Below are the code and all the weights of a small trained network. Each question names an input and a target symbol and asks about switching units off, where a switched-off unit gives its printed mean instead of its output.

import numpy as np


def w(rows, s, z=0):
    codes = np.array(rows[::2]) - 128.0
    scale = np.full(codes.shape[1], s)
    scale[-1] = z or s
    return codes * scale


def f(y):
    return np.maximum(y, 0)


def softmax(a):
    e = np.exp(a - a.max(-1, keepdims=True))
    return e / e.sum(-1, keepdims=True)


def log_softmax(a):
    a = a - a.max(-1, keepdims=True)
    return a - np.log(np.exp(a).sum(-1, keepdims=True))


def net(x, mask):
    ids = ['αβγδελμπστω'.index(c) for c in x.split()]
    T = len(ids)
    res = E[ids] + P[:T]
    u = 0
    for l in range(2):
        r = res
        for j in range(2):
            rows = slice(2 * j, 2 * j + 2)
            q, k, v = (r @ M[l][rows].T for M in (Q, K, V))
            z = softmax(np.where(np.tri(T) > 0, q @ k.T / 2**0.5, -1e9)) @ v
            o = O[l][rows]
            res = res + np.where(mask[u + j], z, o[:, -1]) @ o[:, :-1]
        u += 2
        y = f(res @ A[l][:, :-1].T + A[l][:, -1])
        res = res + np.where(mask[u : u + 16], y, B[l][:, -1]) @ B[l][:, :-1]
        u += 16
    return log_softmax(res[-1] @ U[:, :-1].T + U[:, -1])


Q, K, V, O, A, B = {}, {}, {}, {}, {}, {}
E = w([
[24,81,150,200,180,115,59],'α',
[71,139,139,176,145,94,85],'β',
[90,172,111,122,176,112,167],'γ',
[106,128,140,148,123,82,104],'δ',
[100,165,91,193,126,140,102],'ε',
[135,94,166,171,72,71,61],'λ',
[168,124,169,155,114,80,133],'μ',
[165,180,143,216,179,122,196],'π',
[148,140,68,115,63,159,87],'σ',
[196,177,115,152,125,137,195],'τ',
[158,7,144,151,168,153,170],'ω',
],0.011)
P = w([
[159,227,203,91,181,160,38],'0',
[184,216,182,92,210,159,12],'1',
[115,222,208,89,121,173,94],'2',
[186,159,139,116,174,153,62],'3',
[112,183,174,112,104,160,128],'4',
[178,127,113,133,149,149,97],'5',
[102,153,154,127,79,153,159],'6',
[170,94,96,154,125,146,130],'7',
[88,133,142,145,57,148,190],'8',
[164,56,69,181,97,142,158],'9',
[75,120,122,166,46,133,224],'10',
[162,23,41,195,84,127,192],'11',
[114,75,89,179,60,136,208],'12',
],0.011)
Q[0] = w([
[95,150,153,252,96,180,136],'L0H0',
[46,137,142,97,134,98,127],'L0H0',
[121,140,133,150,114,135,107],'L0H1',
[120,101,114,98,152,125,155],'L0H1',
],0.019)
K[0] = w([
[121,56,22,192,21,7,234],'L0H0',
[153,140,19,141,201,87,80],'L0H0',
[99,132,118,74,153,92,158],'L0H1',
[165,109,95,145,129,155,80],'L0H1',
],0.013)
V[0] = w([
[17,143,78,126,170,1,124],'L0H0',
[117,138,126,124,126,102,134],'L0H0',
[106,97,137,140,130,140,116],'L0H1',
[147,114,154,122,132,134,145],'L0H1',
],0.0068)
O[0] = w([
[136,97,9,192,206,5,142,2],'L0H0',
[139,126,114,127,136,109,138,114],'L0H0',
[131,90,100,149,110,133,135,104],'L0H1',
[138,121,168,126,143,119,115,121],'L0H1',
],0.0025,0.0017)
A[0] = w([
[182,112,175,102,132,247,125,60],'L0N0',
[92,125,111,88,116,104,137,42],'L0N1',
[191,128,124,55,215,125,77,106],'L0N2',
[103,116,91,69,99,110,161,4],'L0N3',
[90,130,100,114,153,107,128,52],'L0N4',
[96,129,81,43,135,144,181,44],'L0N5',
[119,110,104,80,163,68,131,44],'L0N6',
[94,115,137,56,129,86,141,70],'L0N7',
[33,133,98,111,132,40,159,180],'L0N8',
[68,141,84,56,160,15,160,245],'L0N9',
[115,146,141,32,166,73,141,173],'L0N10',
[104,125,86,89,137,120,133,55],'L0N11',
[1,131,58,112,131,26,151,48],'L0N12',
[160,79,157,91,170,126,206,29],'L0N13',
[92,35,228,120,227,150,172,92],'L0N14',
[132,104,156,152,70,88,67,40],'L0N15',
],0.0062,0.0043)
B[0] = w([
[126,179,122,134,156,91,114,189],'L0N0',
[143,175,139,136,111,115,147,128],'L0N1',
[167,137,133,168,123,166,101,226],'L0N2',
[134,124,135,155,139,173,138,128],'L0N3',
[135,127,144,160,129,133,118,128],'L0N4',
[123,104,154,130,113,135,118,129],'L0N5',
[152,149,90,134,115,129,142,128],'L0N6',
[118,148,116,116,133,99,144,128],'L0N7',
[153,115,152,182,92,189,94,252],'L0N8',
[175,82,174,143,56,226,80,237],'L0N9',
[134,106,146,130,97,165,112,178],'L0N10',
[132,102,156,148,128,132,115,128],'L0N11',
[203,119,120,223,152,164,73,175],'L0N12',
[103,139,117,109,91,111,122,141],'L0N13',
[137,250,59,134,72,47,95,196],'L0N14',
[110,189,89,154,191,71,179,143],'L0N15',
],0.013,0.0019)
Q[1] = w([
[233,20,53,175,187,122,90],'L1H0',
[187,151,123,235,42,141,105],'L1H0',
[10,190,203,4,137,125,161],'L1H1',
[114,219,174,190,4,141,140],'L1H1',
],0.03)
K[1] = w([
[93,102,161,233,30,159,134],'L1H0',
[90,78,69,139,65,105,253],'L1H0',
[197,185,133,19,249,108,42],'L1H1',
[142,89,67,15,125,74,221],'L1H1',
],0.03)
V[1] = w([
[64,65,140,108,156,176,67],'L1H0',
[164,113,125,72,41,87,61],'L1H0',
[218,101,223,93,139,110,182],'L1H1',
[155,141,55,51,112,252,142],'L1H1',
],0.031)
O[1] = w([
[164,47,108,182,217,113,127,3],'L1H0',
[132,130,47,115,118,218,178,132],'L1H0',
[98,85,133,166,32,69,187,122],'L1H1',
[255,201,72,161,124,113,93,125],'L1H1',
],0.013,0.012)
A[1] = w([
[66,40,5,191,68,117,140,127],'L1N0',
[128,98,136,62,254,159,81,139],'L1N1',
[94,49,94,212,38,143,196,144],'L1N2',
[35,50,68,152,97,120,199,37],'L1N3',
[117,35,75,114,164,94,188,105],'L1N4',
[77,170,75,45,116,77,185,110],'L1N5',
[153,140,97,155,172,210,96,67],'L1N6',
[81,3,174,71,241,148,127,133],'L1N7',
[85,81,132,85,132,170,198,76],'L1N8',
[71,165,189,124,185,85,22,107],'L1N9',
[48,140,140,66,108,94,158,52],'L1N10',
[171,119,80,161,11,131,207,51],'L1N11',
[244,68,108,174,129,4,170,77],'L1N12',
[175,163,227,126,106,86,102,45],'L1N13',
[78,96,121,29,215,124,98,5],'L1N14',
[134,229,238,171,192,126,200,152],'L1N15',
],0.0058,0.015)
B[1] = w([
[131,140,184,122,171,159,166,192],'L1N0',
[71,139,187,142,148,77,26,234],'L1N1',
[160,130,136,83,199,133,158,248],'L1N2',
[154,176,141,208,44,75,118,172],'L1N3',
[95,117,146,104,130,157,94,160],'L1N4',
[115,110,156,151,123,175,108,218],'L1N5',
[121,90,122,78,98,46,169,234],'L1N6',
[97,191,10,171,104,149,200,234],'L1N7',
[161,137,116,149,106,82,124,173],'L1N8',
[179,95,134,91,130,140,163,229],'L1N9',
[172,104,96,138,158,141,136,234],'L1N10',
[89,176,158,152,159,97,63,217],'L1N11',
[101,83,159,186,45,195,142,148],'L1N12',
[93,108,28,140,159,80,175,231],'L1N13',
[233,158,228,6,128,132,211,152],'L1N14',
[129,95,116,106,105,144,92,226],'L1N15',
],0.016,0.011)
U = w([
[137,174,166,55,145,112,162,37],'α',
[110,110,109,166,149,135,104,173],'β',
[198,101,170,167,82,141,116,147],'γ',
[215,85,164,106,194,194,176,231],'δ',
[183,106,217,97,132,126,60,179],'ε',
[156,163,128,135,86,138,216,35],'λ',
[183,164,248,137,117,110,164,130],'μ',
[146,67,169,69,60,83,170,205],'π',
[252,162,111,91,112,121,134,126],'σ',
[125,198,176,130,33,64,100,3],'τ',
[134,144,185,63,54,206,124,182],'ω',
],0.0029,0.0047)

Each question gives the input, a string of symbols that net reads in full, and the target symbol t.
The units are the heads (2 rows each of Q, K, V and O) and the neurons (one row each of A and B). Each row of codes is followed by its name. A weight is (code - 128) times the scale printed after its matrix; where a second scale follows, it is the last column's (O, A, B and U).
mask holds one flag per unit, layer by layer, with each layer's heads first. A switched-off unit (its flag False) gives its mean, the last column of its rows in O or B, instead of its output. The means were averaged over made-up inputs and are rounded, as every weight is.
A unit's drop is (log p(t) with every unit on - log p(t) with that unit switched off) / (log p(t) with every unit on - log p(t) with every unit switched off).
The circuit of an input: a set's keep is (log p(t) with only the set's units on - log p(t) with every unit switched off) / (log p(t) with every unit on - log p(t) with every unit switched off). Starting from the 12 units with the biggest drops (on a tie, the unit counted first), units are removed one at a time, each time the one whose removal leaves the highest keep (on an exact tie, the one counted first), for as long as the keep stays at least 0.8.
circuit, biggest first: the units of the circuit, biggest drop first
top k neurons: the k neurons with the biggest drops, biggest first
k most important neurons of layer l: the k neurons of layer l with the biggest drops, biggest first
drop when u is switched off: that unit's drop, to one decimal
input μ α α σ β π, target β: circuit, biggest first : [L1H0, L1H1, L1N7, L1N1]
input μ ε σ τ μ σ π β μ σ α π, target α: circuit, biggest first : [L1H1, L1N7, L1N14, L1N1]
input α μ ω δ π π β π γ α, target γ: top 2 neurons : [L1N12, L0N9]
input β σ μ, target σ: circuit, biggest first : [L1H1, L0N12]
input π δ σ π, target σ: circuit, biggest first : [L1H1]
input α α β α β, target β: circuit, biggest first : [L1H0, L1H1, L1N7, L1N1]
input λ π π δ β π σ μ α δ α δ, target α: circuit, biggest first : [L1H1, L1N7, L1N14, L1N1]
input α β α, target β: circuit, biggest first : [L1H0, L1N7, L1H1]
input ε δ ω β β α α λ π β τ β, target τ: circuit, biggest first : [L1H0, L1H1]
input α γ μ δ μ δ, target μ: top 4 neurons : [L1N3, L1N0, L1N2, L1N11]
input τ γ δ β τ, target τ: circuit, biggest first : [L1H1, L1H0, L1N11]
input δ β π π α, target π: 2 most important neurons of layer 1 : [L1N13, L1N9]
input β β τ π μ λ β σ, target β: circuit, biggest first : [L1H0, L1H1, L1N7, L1N1]
input β β α, target β: top 3 neurons : [L0N8, L1N7, L1N1]
input μ ω ω τ, target ω: top 2 neurons : [L0N14, L0N0]
input σ π β λ π ε ω ω δ π α σ α, target σ: circuit, biggest first : [L1H1]
input α β λ μ δ β π τ τ α μ β, target μ: top 4 neurons : [L1N3, L1N0, L1N2, L1N11]
input τ π λ π α σ δ ε β, target ε: top 2 neurons : [L0N9, L0N8]
input δ μ ε, target μ: top 2 neurons : [L0N8, L0N9]
input γ σ π, target σ: top 2 neurons : [L0N8, L0N9]
input τ τ λ β β δ σ π λ δ, target λ: top 2 neurons : [L1N7, L1N3]
input λ α σ γ, target σ: most important neuron of layer 0 : [L0N2]
input σ δ α π δ β ε λ β, target λ: top 3 neurons : [L1N7, L0N15, L1N3]
input γ λ α γ π δ γ β β π, target β: top 3 neurons : [L0N9, L1N7, L1N1]
input α ε π α ε μ β λ α γ μ, target μ: drop when L0N0 is switched off : 0.0
input μ μ ω α τ, target ω: drop when L1N1 is switched off : 0.1
